Below is a small trained network, with its code and all its weights. Each question gives an input and a target symbol and asks what happens when units are switched off, that is, made to give their printed mean instead of their output.

import numpy as np


def w(rows, s, z=0):
    codes = np.array(rows[::2]) - 128.0
    scale = np.full(codes.shape[1], s)
    scale[-1] = z or s
    return codes * scale


def f(y):
    return y / 2 * (1 + np.tanh(0.7978845608 * (y + 0.044715 * y**3)))


def softmax(a):
    e = np.exp(a - a.max(-1, keepdims=True))
    return e / e.sum(-1, keepdims=True)


def log_softmax(a):
    a = a - a.max(-1, keepdims=True)
    return a - np.log(np.exp(a).sum(-1, keepdims=True))


def net(x, mask):
    ids = ['αγζξσψ'.index(c) for c in x.split()]
    T = len(ids)
    res = E[ids] + P[:T]
    r = res
    for j in range(3):
        rows = slice(2 * j, 2 * j + 2)
        q, k, v = (r @ M[0][rows].T for M in (Q, K, V))
        z = softmax(np.where(np.tri(T) > 0, q @ k.T / 2**0.5, -1e9)) @ v
        o = O[0][rows]
        res = res + np.where(mask[j], z, o[:, -1]) @ o[:, :-1]
    y = f(res @ A[0][:, :-1].T + A[0][:, -1])
    res = res + np.where(mask[3:7], y, B[0][:, -1]) @ B[0][:, :-1]
    return log_softmax(res[-1] @ U[:, :-1].T + U[:, -1])


Q, K, V, O, A, B = {}, {}, {}, {}, {}, {}
E = w([
[112,70,156,88,47,101,36],'α',
[103,109,161,96,91,249,190],'γ',
[109,186,207,138,82,180,102],'ζ',
[156,77,113,171,112,118,84],'ξ',
[46,133,194,114,168,50,161],'σ',
[129,100,110,88,183,128,85],'ψ',
],0.015)
P = w([
[188,45,244,170,75,162,122],'0',
[205,137,71,199,131,103,176],'1',
[173,195,164,100,142,86,153],'2',
[115,34,153,126,136,160,83],'3',
[145,155,74,170,104,166,198],'4',
[151,185,157,54,110,113,184],'5',
[91,10,102,114,134,156,68],'6',
[88,166,76,131,90,181,218],'7',
[156,147,128,22,101,86,176],'8',
[70,82,184,100,139,197,92],'9',
],0.012)
Q[0] = w([
[149,123,77,3,128,163,114],'H1',
[130,171,113,114,133,22,238],'H1',
[108,59,169,131,157,167,90],'H2',
[104,193,49,161,110,106,130],'H2',
[108,69,180,125,179,169,78],'H3',
[105,106,119,171,71,119,148],'H3',
],0.024)
K[0] = w([
[244,137,123,54,50,123,83],'H1',
[54,117,85,20,251,68,150],'H1',
[229,92,209,160,159,131,196],'H2',
[75,154,75,198,214,177,83],'H2',
[191,112,228,194,142,102,134],'H3',
[65,134,99,188,92,123,114],'H3',
],0.018)
V[0] = w([
[92,125,116,176,107,141,109],'H1',
[100,131,134,148,136,113,165],'H1',
[149,166,92,84,197,168,104],'H2',
[175,146,206,104,254,95,129],'H2',
[170,41,56,88,148,188,223],'H3',
[135,132,171,202,49,130,234],'H3',
],0.02)
O[0] = w([
[147,96,144,97,150,135,179,117],'H1',
[188,115,120,141,110,166,92,141],'H1',
[101,108,33,127,97,187,80,6],'H2',
[108,151,103,4,198,201,140,162],'H2',
[208,114,153,113,239,125,206,75],'H3',
[205,82,45,178,60,159,159,224],'H3',
],0.011,0.017)
A[0] = w([
[73,32,151,158,111,150,111,4],'N1',
[121,111,98,203,186,155,143,21],'N2',
[124,29,175,103,158,206,123,94],'N3',
[121,5,232,161,187,209,69,180],'N4',
],0.016,0.003)
B[0] = w([
[69,141,178,149,211,223,173,220],'N1',
[85,187,133,61,172,136,7,166],'N2',
[83,67,179,132,75,127,127,246],'N3',
[170,216,19,122,198,49,82,203],'N4',
],0.011)
U = w([
[103,71,177,117,29,46,100,191],'α',
[117,173,203,114,135,115,148,31],'γ',
[130,122,122,175,78,147,134,34],'ζ',
[132,122,126,150,79,104,68,81],'ξ',
[147,140,90,111,113,92,254,254],'σ',
[50,145,69,121,101,95,122,162],'ψ',
],0.009,0.0037)

Each question gives the input, a string of symbols that net reads in full, and the target symbol t.
The units are the heads (2 rows each of Q, K, V and O) and the neurons (one row each of A and B). Each row of codes is followed by its name. A weight is (code - 128) times the scale printed after its matrix; where a second scale follows, it is the last column's (O, A, B and U).
mask holds one flag per unit, heads first, then neurons. A switched-off unit (its flag False) gives its mean, the last column of its rows in O or B, instead of its output. The means were averaged over made-up inputs and are rounded, as every weight is.
A unit's drop is (log p(t) with every unit on - log p(t) with that unit switched off) / (log p(t) with every unit on - log p(t) with every unit switched off).
The circuit of an input: a set's keep is (log p(t) with only the set's units on - log p(t) with every unit switched off) / (log p(t) with every unit on - log p(t) with every unit switched off). Starting from all 7 units, units are removed one at a time, each time the one whose removal leaves the highest keep (on an exact tie, the one counted first), for as long as the keep stays at least 0.8.
units of the circuit, in order: the units of the circuit, biggest drop first
most important unit: the unit with the biggest drop
top k neurons: the k neurons with the biggest drops, biggest first
heads that matter: for each layer, one digit per head in row order, 1 if its drop is at least 0.15 and else 0, layers parted by /
input σ σ σ, target ψ: units of the circuit, in order	(H2, H3)
input ξ ζ ζ σ ζ ξ ψ σ σ, target γ: units of the circuit, in order	(H3)
input σ σ σ α γ α σ α, target σ: units of the circuit, in order	(N3, H3)
input α α σ σ ζ σ ψ ξ, target ξ: units of the circuit, in order	(H2, N2, H3, N1)
input ζ σ ζ, target ξ: top 2 neurons	(N3, N1)
input σ α ξ σ ζ ζ σ ψ σ ψ, target α: units of the circuit, in order	(H2, N3, N1)
input σ σ σ ζ ξ, target ξ: top 3 neurons	(N2, N1, N3)
input ξ ζ σ σ γ ζ γ, target σ: units of the circuit, in order	(H3, H1)
input σ α α σ ψ α ψ ψ, target ψ: heads that matter	010
input α ζ ξ, target α: units of the circuit, in order	(H2, N1)
input α ψ σ γ σ σ γ, target γ: units of the circuit, in order	(N1, H2)
input ζ ζ ζ ψ γ, target γ: units of the circuit, in order	(N2, H3)
input ψ ξ σ σ ζ σ σ ζ ζ ζ, target ψ: units of the circuit, in order	(N4, H2)
input ζ ψ ζ ξ, target ζ: heads that matter	001
input σ ζ ψ γ, target α: most important unit	N3
input γ σ σ α, target ξ: top 3 neurons	(N2, N4, N3)
input γ σ σ ψ ζ α σ α ψ σ, target ξ: top 3 neurons	(N2, N4, N1)
input γ ψ γ γ, target ξ: top 2 neurons	(N2, N4)
input ψ σ σ γ, target ψ: top 2 neurons	(N4, N3)
input ψ ζ α σ α ξ, target α: most important unit	H2
